Below is a small trained network, with its code and all its weights. Each question gives an input and a class and asks what happens when units are switched off, that is, made to give their printed mean instead of their output.

import numpy as np


def w(rows, s, z=0):
    codes = np.array(rows[::2]) - 128.0
    scale = np.full(codes.shape[1], s)
    scale[-1] = z or s
    return codes * scale


def f(y):
    return np.maximum(y, 0)


def log_softmax(a):
    a = a - a.max(-1, keepdims=True)
    return a - np.log(np.exp(a).sum(-1, keepdims=True))


def net(x, mask):
    res = np.array(x, float).reshape(1, 7) / 4 @ E
    y = f(res @ A[0][:, :-1].T + A[0][:, -1])
    res = res + np.where(mask, y, B[0][:, -1]) @ B[0][:, :-1]
    return log_softmax(res[-1] @ U[:, :-1].T + U[:, -1])


A, B = {}, {}
E = w([
[108,115,150,132,113,138,114,134,145,132],'x0',
[135,131,130,132,117,133,128,130,119,145],'x1',
[138,134,107,121,116,119,128,123,127,144],'x2',
[148,126,128,123,126,130,137,115,124,126],'x3',
[128,131,139,124,143,129,136,120,119,127],'x4',
[161,255,213,203,119,56,107,66,209,114],'x5',
[75,132,173,123,23,44,241,140,76,80],'x6',
],0.0081)
A[0] = w([
[140,228,164,148,96,83,126,115,156,97,121],'n1',
[158,192,136,174,148,130,97,94,183,138,130],'n2',
[142,116,88,107,162,146,153,123,103,144,219],'n3',
[173,134,94,147,217,202,11,109,157,162,253],'n4',
[150,156,105,164,171,151,69,92,164,134,162],'n5',
[127,141,132,122,128,112,154,108,113,110,135],'n6',
[98,143,148,160,62,60,181,104,135,94,131],'n7',
[175,255,178,234,130,61,106,102,191,116,154],'n8',
[119,46,96,51,155,192,124,144,124,140,251],'n9',
[152,248,167,216,120,82,106,68,181,112,145],'n10',
[86,19,97,37,151,168,166,154,95,156,250],'n11',
[82,79,126,88,86,113,193,160,91,135,176],'n12',
[83,130,156,119,21,78,236,136,82,72,151],'n13',
],0.0071,0.0046)
B[0] = w([
[127,156,158,149,165,147,135,110,159,141,185],'n1',
[157,129,182,125,169,91,136,164,167,135,179],'n2',
[135,106,97,105,133,127,103,128,79,123,178],'n3',
[204,33,133,59,218,140,52,196,136,210,246],'n4',
[158,103,157,87,171,96,114,188,136,171,183],'n5',
[135,137,121,134,119,136,124,125,136,117,143],'n6',
[95,165,145,157,120,152,185,80,152,129,180],'n7',
[150,154,231,151,181,110,149,128,220,170,228],'n8',
[133,83,63,84,118,164,96,121,74,128,225],'n9',
[143,154,205,151,183,97,139,109,230,188,217],'n10',
[117,122,35,87,97,146,140,129,43,107,237],'n11',
[78,129,87,123,67,104,158,121,89,86,186],'n12',
[43,193,113,164,72,118,254,59,133,65,210],'n13',
],0.0088,0.013)
U = w([
[142,45,84,77,142,195,22,163,71,146,255],'0',
[173,111,197,129,188,74,74,189,185,184,61],'1',
[56,141,80,117,32,108,175,118,65,43,166],'2',
[90,220,176,253,121,113,174,59,176,121,16],'3',
],0.0065,0.0013)

Each question gives the input, the list of numbers given to net, and the class t.
The units are the neurons (one row each of A and B). Each row of codes is followed by its name. A weight is (code - 128) times the scale printed after its matrix; where a second scale follows, it is the last column's (A, B and U).
mask holds one flag per neuron, in row order. A switched-off neuron (its flag False) gives its mean, the last column of its row in B, instead of its output. The means were averaged over made-up inputs and are rounded, as every weight is.
A unit's drop is (log p(t) with every unit on - log p(t) with that unit switched off) / (log p(t) with every unit on - log p(t) with every unit switched off).
The circuit of an input: a set's keep is (log p(t) with only the set's units on - log p(t) with every unit switched off) / (log p(t) with every unit on - log p(t) with every unit switched off). Starting from the 12 units with the biggest drops (on a tie, the unit counted first), units are removed one at a time, each time the one whose removal leaves the highest keep (on an exact tie, the one counted first), for as long as the keep stays at least 0.8.
units of the circuit, in order: the units of the circuit, biggest drop first
top k neurons: the k neurons with the biggest drops, biggest first
drop of u: that unit's drop, to one decimal
input [8,-6,-3,-3,-2,0,-7], class 0: top 2 neurons -> [n8, n10]
input [-6,-6,1,-3,7,0,0], class 0: top 3 neurons -> [n13, n8, n10]
input [6,7,-7,-6,-8,0,6], class 2: top 3 neurons -> [n8, n10, n12]
input [7,-4,-2,-8,3,5,1], class 3: units of the circuit, in order -> [n4]
input [8,-1,5,5,6,0,6], class 2: top 3 neurons -> [n8, n10, n12]
input [-2,4,-7,4,2,1,2], class 3: top 3 neurons -> [n4, n11, n9]
input [-5,7,3,-2,6,1,7], class 3: top 2 neurons -> [n11, n9]
input [4,1,0,6,4,-7,1], class 2: top 2 neurons -> [n4, n12]
input [1,6,-5,-3,-6,2,5], class 3: drop of n5 -> 0.0
input [-5,-7,-7,-1,-3,-5,2], class 2: drop of n4 -> 0.2
input [7,-3,5,-5,8,-1,-1], class 0: drop of n13 -> 0.1
